Below are the code and all the weights of a small trained network. Each question names an input and a target symbol and asks about switching units off, where a switched-off unit gives its printed mean instead of its output.

import numpy as np


def w(rows, s, z=0):
    codes = np.array(rows[::2]) - 128.0
    scale = np.full(codes.shape[1], s)
    scale[-1] = z or s
    return codes * scale


def norm(h):
    return h / np.sqrt((h * h).mean(-1, keepdims=True) + 1e-5)


def f(y):
    return y / 2 * (1 + np.tanh(0.7978845608 * (y + 0.044715 * y**3)))


def softmax(a):
    e = np.exp(a - a.max(-1, keepdims=True))
    return e / e.sum(-1, keepdims=True)


def log_softmax(a):
    a = a - a.max(-1, keepdims=True)
    return a - np.log(np.exp(a).sum(-1, keepdims=True))


def net(x, mask):
    ids = ['ΔΛΨΩαβεζθμξπτφ'.index(c) for c in x.split()]
    T = len(ids)
    res = E[ids] + P[:T]
    u = 0
    for l in range(3):
        r = norm(res)
        for j in range(2):
            rows = slice(2 * j, 2 * j + 2)
            q, k, v = (r @ M[l][rows].T for M in (Q, K, V))
            z = softmax(np.where(np.tri(T) > 0, q @ k.T / 2**0.5, -1e9)) @ v
            o = O[l][rows]
            res = res + np.where(mask[u + j], z, o[:, -1]) @ o[:, :-1]
        u += 2
        y = f(norm(res) @ A[l][:, :-1].T + A[l][:, -1])
        res = res + np.where(mask[u : u + 12], y, B[l][:, -1]) @ B[l][:, :-1]
        u += 12
    return log_softmax(norm(res)[-1] @ U[:, :-1].T + U[:, -1])


Q, K, V, O, A, B = {}, {}, {}, {}, {}, {}
E = w([
[81,75,180,97,230,117],'Δ',
[112,187,200,201,130,117],'Λ',
[65,90,250,116,170,41],'Ψ',
[85,164,193,133,203,117],'Ω',
[118,195,108,211,136,68],'α',
[103,168,86,172,169,65],'β',
[146,196,245,50,214,112],'ε',
[171,208,59,75,177,135],'ζ',
[114,189,77,190,146,43],'θ',
[89,157,95,132,196,66],'μ',
[124,134,72,64,222,143],'ξ',
[127,162,70,67,163,21],'π',
[93,172,212,167,154,132],'τ',
[104,112,179,90,251,183],'φ',
],0.014)
P = w([
[79,104,62,184,148,133],'0',
[127,164,125,172,195,136],'1',
[57,220,133,132,173,153],'2',
[104,99,86,136,107,152],'3',
[164,147,127,164,181,125],'4',
[51,238,126,110,145,109],'5',
[123,93,110,97,105,152],'6',
[193,134,129,150,169,119],'7',
[40,254,126,88,122,41],'8',
[138,84,117,87,89,147],'9',
[211,124,134,139,150,117],'10',
],0.024)
Q[0] = w([
[228,196,179,79,254,16],'L0H1',
[92,191,120,67,120,108],'L0H1',
[97,194,103,19,67,138],'L0H2',
[88,45,74,185,81,204],'L0H2',
],0.026)
K[0] = w([
[254,45,146,104,105,126],'L0H1',
[163,162,143,142,126,110],'L0H1',
[175,86,119,206,155,137],'L0H2',
[38,120,98,163,106,193],'L0H2',
],0.033)
V[0] = w([
[172,78,106,153,156,252],'L0H1',
[127,34,176,165,151,100],'L0H1',
[105,99,138,73,182,81],'L0H2',
[176,175,144,74,116,114],'L0H2',
],0.034)
O[0] = w([
[83,128,108,139,175,255,25],'L0H1',
[84,61,115,185,168,110,176],'L0H1',
[153,73,151,107,220,119,249],'L0H2',
[168,160,187,127,121,175,86],'L0H2',
],0.02,0.015)
A[0] = w([
[123,9,139,31,38,164,253],'L0N1',
[145,35,5,37,68,154,144],'L0N2',
[159,92,137,191,95,125,121],'L0N3',
[139,211,127,150,196,150,179],'L0N4',
[175,125,87,213,140,125,106],'L0N5',
[55,59,220,66,74,142,124],'L0N6',
[133,72,180,144,100,107,111],'L0N7',
[56,162,130,117,114,138,81],'L0N8',
[97,155,146,52,115,141,153],'L0N9',
[45,121,134,117,133,76,149],'L0N10',
[156,41,122,35,91,164,111],'L0N11',
[151,93,120,101,142,166,118],'L0N12',
],0.022,0.0071)
B[0] = w([
[69,78,143,3,22,111,169],'L0N1',
[48,13,106,177,81,67,176],'L0N2',
[160,132,138,142,189,100,145],'L0N3',
[162,183,116,108,194,91,209],'L0N4',
[154,138,79,171,117,100,152],'L0N5',
[87,220,142,149,143,152,139],'L0N6',
[133,202,175,127,120,145,185],'L0N7',
[114,200,55,195,90,135,141],'L0N8',
[111,115,129,160,71,125,161],'L0N9',
[125,183,112,87,175,87,251],'L0N10',
[91,144,61,110,51,128,144],'L0N11',
[126,178,141,100,50,126,148],'L0N12',
],0.027,0.012)
Q[1] = w([
[188,88,118,173,134,165],'L1H1',
[195,122,177,132,127,61],'L1H1',
[194,133,60,145,119,130],'L1H2',
[75,27,151,54,5,152],'L1H2',
],0.028)
K[1] = w([
[58,171,127,119,149,132],'L1H1',
[103,152,224,197,138,138],'L1H1',
[120,181,140,52,135,174],'L1H2',
[2,151,83,110,134,12],'L1H2',
],0.031)
V[1] = w([
[48,147,227,222,134,86],'L1H1',
[25,159,211,53,100,143],'L1H1',
[120,134,179,239,130,79],'L1H2',
[156,90,5,104,98,131],'L1H2',
],0.016)
O[1] = w([
[65,129,175,238,162,2,253],'L1H1',
[191,48,65,155,180,43,24],'L1H1',
[105,129,90,105,155,62,180],'L1H2',
[67,132,71,131,83,162,90],'L1H2',
],0.0086,0.0081)
A[1] = w([
[61,28,155,231,146,71,103],'L1N1',
[48,161,204,207,180,127,143],'L1N2',
[44,64,131,151,182,156,131],'L1N3',
[49,191,100,104,132,110,144],'L1N4',
[171,95,195,84,98,33,189],'L1N5',
[167,46,107,227,69,71,224],'L1N6',
[91,165,48,79,30,183,173],'L1N7',
[123,206,130,78,49,113,41],'L1N8',
[167,45,15,53,2,122,56],'L1N9',
[79,109,160,113,160,222,2],'L1N10',
[85,102,85,239,155,217,123],'L1N11',
[48,54,66,28,83,208,188],'L1N12',
],0.019,0.0035)
B[1] = w([
[213,83,124,154,79,34,216],'L1N1',
[165,65,65,122,165,142,207],'L1N2',
[242,137,128,130,120,115,164],'L1N3',
[161,118,146,32,118,94,195],'L1N4',
[33,170,171,154,113,138,251],'L1N5',
[49,109,97,142,251,147,182],'L1N6',
[174,94,225,214,212,106,170],'L1N7',
[198,86,71,115,49,69,183],'L1N8',
[102,8,193,226,180,68,194],'L1N9',
[80,88,72,97,86,199,135],'L1N10',
[149,59,145,42,209,149,141],'L1N11',
[46,157,185,227,97,34,168],'L1N12',
],0.027,0.017)
Q[2] = w([
[118,235,88,144,91,174],'L2H1',
[41,84,95,118,102,2],'L2H1',
[199,217,226,176,110,121],'L2H2',
[150,88,39,146,28,148],'L2H2',
],0.025)
K[2] = w([
[75,253,147,148,109,130],'L2H1',
[91,107,14,147,145,7],'L2H1',
[43,148,119,80,54,70],'L2H2',
[168,245,99,141,178,148],'L2H2',
],0.024)
V[2] = w([
[82,157,4,143,172,147],'L2H1',
[141,48,102,199,113,141],'L2H1',
[65,144,87,109,59,203],'L2H2',
[43,173,96,140,56,97],'L2H2',
],0.018)
O[2] = w([
[40,100,76,89,96,140,140],'L2H1',
[192,85,113,55,120,60,166],'L2H1',
[166,97,64,2,55,58,6],'L2H2',
[2,94,50,146,136,72,141],'L2H2',
],0.0092,0.021)
A[2] = w([
[72,97,179,43,8,161,252],'L2N1',
[142,168,183,193,135,166,114],'L2N2',
[110,149,72,96,78,95,34],'L2N3',
[205,125,88,152,144,203,181],'L2N4',
[137,127,50,189,37,69,38],'L2N5',
[97,127,192,57,75,87,171],'L2N6',
[38,141,136,177,161,106,108],'L2N7',
[89,54,162,253,104,63,175],'L2N8',
[148,123,169,150,107,208,84],'L2N9',
[157,200,106,131,94,116,81],'L2N10',
[75,118,100,117,179,206,96],'L2N11',
[157,167,177,119,150,98,144],'L2N12',
],0.027,0.0037)
B[2] = w([
[20,238,66,219,143,98,143],'L2N1',
[125,119,77,191,80,157,148],'L2N2',
[157,205,85,83,147,156,137],'L2N3',
[136,90,94,188,40,167,146],'L2N4',
[127,106,250,202,198,156,160],'L2N5',
[126,72,183,89,67,170,165],'L2N6',
[205,96,131,136,102,196,189],'L2N7',
[73,25,42,192,97,4,253],'L2N8',
[109,159,108,75,191,57,134],'L2N9',
[163,88,103,145,84,67,138],'L2N10',
[31,148,119,129,84,51,140],'L2N11',
[85,112,135,127,121,190,175],'L2N12',
],0.038,0.034)
U = w([
[254,46,115,105,164,179,55],'Δ',
[194,237,170,183,178,72,80],'Λ',
[111,84,100,162,179,38,129],'Ψ',
[76,162,126,68,247,136,171],'Ω',
[220,139,233,105,111,108,134],'α',
[166,148,103,16,74,123,253],'β',
[98,177,171,203,177,208,157],'ε',
[205,170,53,147,12,149,85],'ζ',
[82,209,206,135,73,84,147],'θ',
[100,65,220,49,158,192,145],'μ',
[11,195,40,120,93,148,93],'ξ',
[60,49,214,135,31,157,40],'π',
[163,227,26,97,141,98,152],'τ',
[87,58,20,51,123,209,59],'φ',
],0.012,0.0053)

Each question gives the input, a string of symbols that net reads in full, and the target symbol t.
The units are the heads (2 rows each of Q, K, V and O) and the neurons (one row each of A and B). Each row of codes is followed by its name. A weight is (code - 128) times the scale printed after its matrix; where a second scale follows, it is the last column's (O, A, B and U).
mask holds one flag per unit, layer by layer, with each layer's heads first. A switched-off unit (its flag False) gives its mean, the last column of its rows in O or B, instead of its output. The means were averaged over made-up inputs and are rounded, as every weight is.
A unit's drop is (log p(t) with every unit on - log p(t) with that unit switched off) / (log p(t) with every unit on - log p(t) with every unit switched off).
most important unit: the unit with the biggest drop
top k neurons: the k neurons with the biggest drops, biggest first
top k neurons in layer l: the k neurons of layer l with the biggest drops, biggest first
input Ω φ ε Δ Λ Δ, target Λ: top 3 neurons -> L0N8; L2N8; L2N5
input Ψ α Ω Ω Ψ Δ Ψ ε Ψ, target ε: most important unit -> L0H2
input μ Δ Ψ μ α ε μ τ, target ε: top 3 neurons -> L2N8; L1N9; L0N4
input Ω ε π, target ε: top 4 neurons -> L2N8; L0N4; L1N1; L1N9
input Ω Ψ π α θ, target π: top 3 neurons in layer 0 -> L0N2; L0N8; L0N6
input π ξ Ω π Ω Ψ Ψ, target π: top 2 neurons -> L0N1; L2N6
input φ μ Ψ μ Ω μ μ τ π, target τ: top 3 neurons -> L0N8; L2N8; L1N1
input β φ ε α τ Λ, target τ: top 3 neurons -> L0N8; L2N8; L1N1
input α φ Ψ Ψ, target π: top 2 neurons in layer 2 -> L2N6; L2N7
input φ Ψ ε Λ α Λ, target α: top 2 neurons -> L2N8; L1N4
input ε ε Ψ, target ε: top 4 neurons -> L2N8; L0N4; L0N2; L1N9
input Λ μ ξ Ψ τ ε ζ Λ β, target Λ: top 4 neurons -> L0N8; L2N8; L2N5; L1N9
input β Λ ζ, target Λ: top 2 neurons -> L0N8; L2N8
input μ φ Ω ε ζ μ Ω τ ε, target τ: most important unit -> L0H1
input Ψ Ψ α Ψ β Ω Ψ ξ τ, target ξ: top 2 neurons in layer 2 -> L2N11; L2N8
input ε Ψ ε π ε Ω, target ε: top 3 neurons -> L0N4; L2N8; L1N9
input θ ε Ψ β ε ε ζ τ τ, target τ: top 2 neurons -> L0N8; L2N8
input θ β Ω θ β, target Δ: top 2 neurons -> L1N1; L2N8
input Ψ Λ ξ, target Λ: top 3 neurons -> L0N8; L2N8; L1N9
input α β α π ξ θ, target ξ: most important unit -> L0H1
input μ α ξ Λ τ μ Ω Δ, target Δ: top 2 neurons -> L2N8; L1N11
input τ Ψ μ θ π, target π: top 2 neurons in layer 1 -> L1N9; L1N1
input Ω θ Δ, target θ: top 2 neurons in layer 2 -> L2N1; L2N8
input τ ζ Λ Λ Ψ α Ψ θ ξ, target θ: top 2 neurons in layer 1 -> L1N9; L1N8
input Ψ φ ζ Ω α Ψ, target α: top 3 neurons in layer 1 -> L1N4; L1N9; L1N8
input τ θ α Ψ ζ Ψ β Ψ ξ Ψ, target ξ: top 2 neurons in layer 0 -> L0N1; L0N7
input ε β ζ, target β: most important unit -> L0H2
input Λ π Ω Ω τ ε ε τ, target ε: top 2 neurons in layer 2 -> L2N8; L2N2
input Ψ π Ψ Ψ α ε Ω μ, target ε: top 4 neurons in layer 1 -> L1N9; L1N1; L1N12; L1N8
input ε Ψ Ω ξ β, target ξ: top 3 neurons in layer 2 -> L2N11; L2N8; L2N4
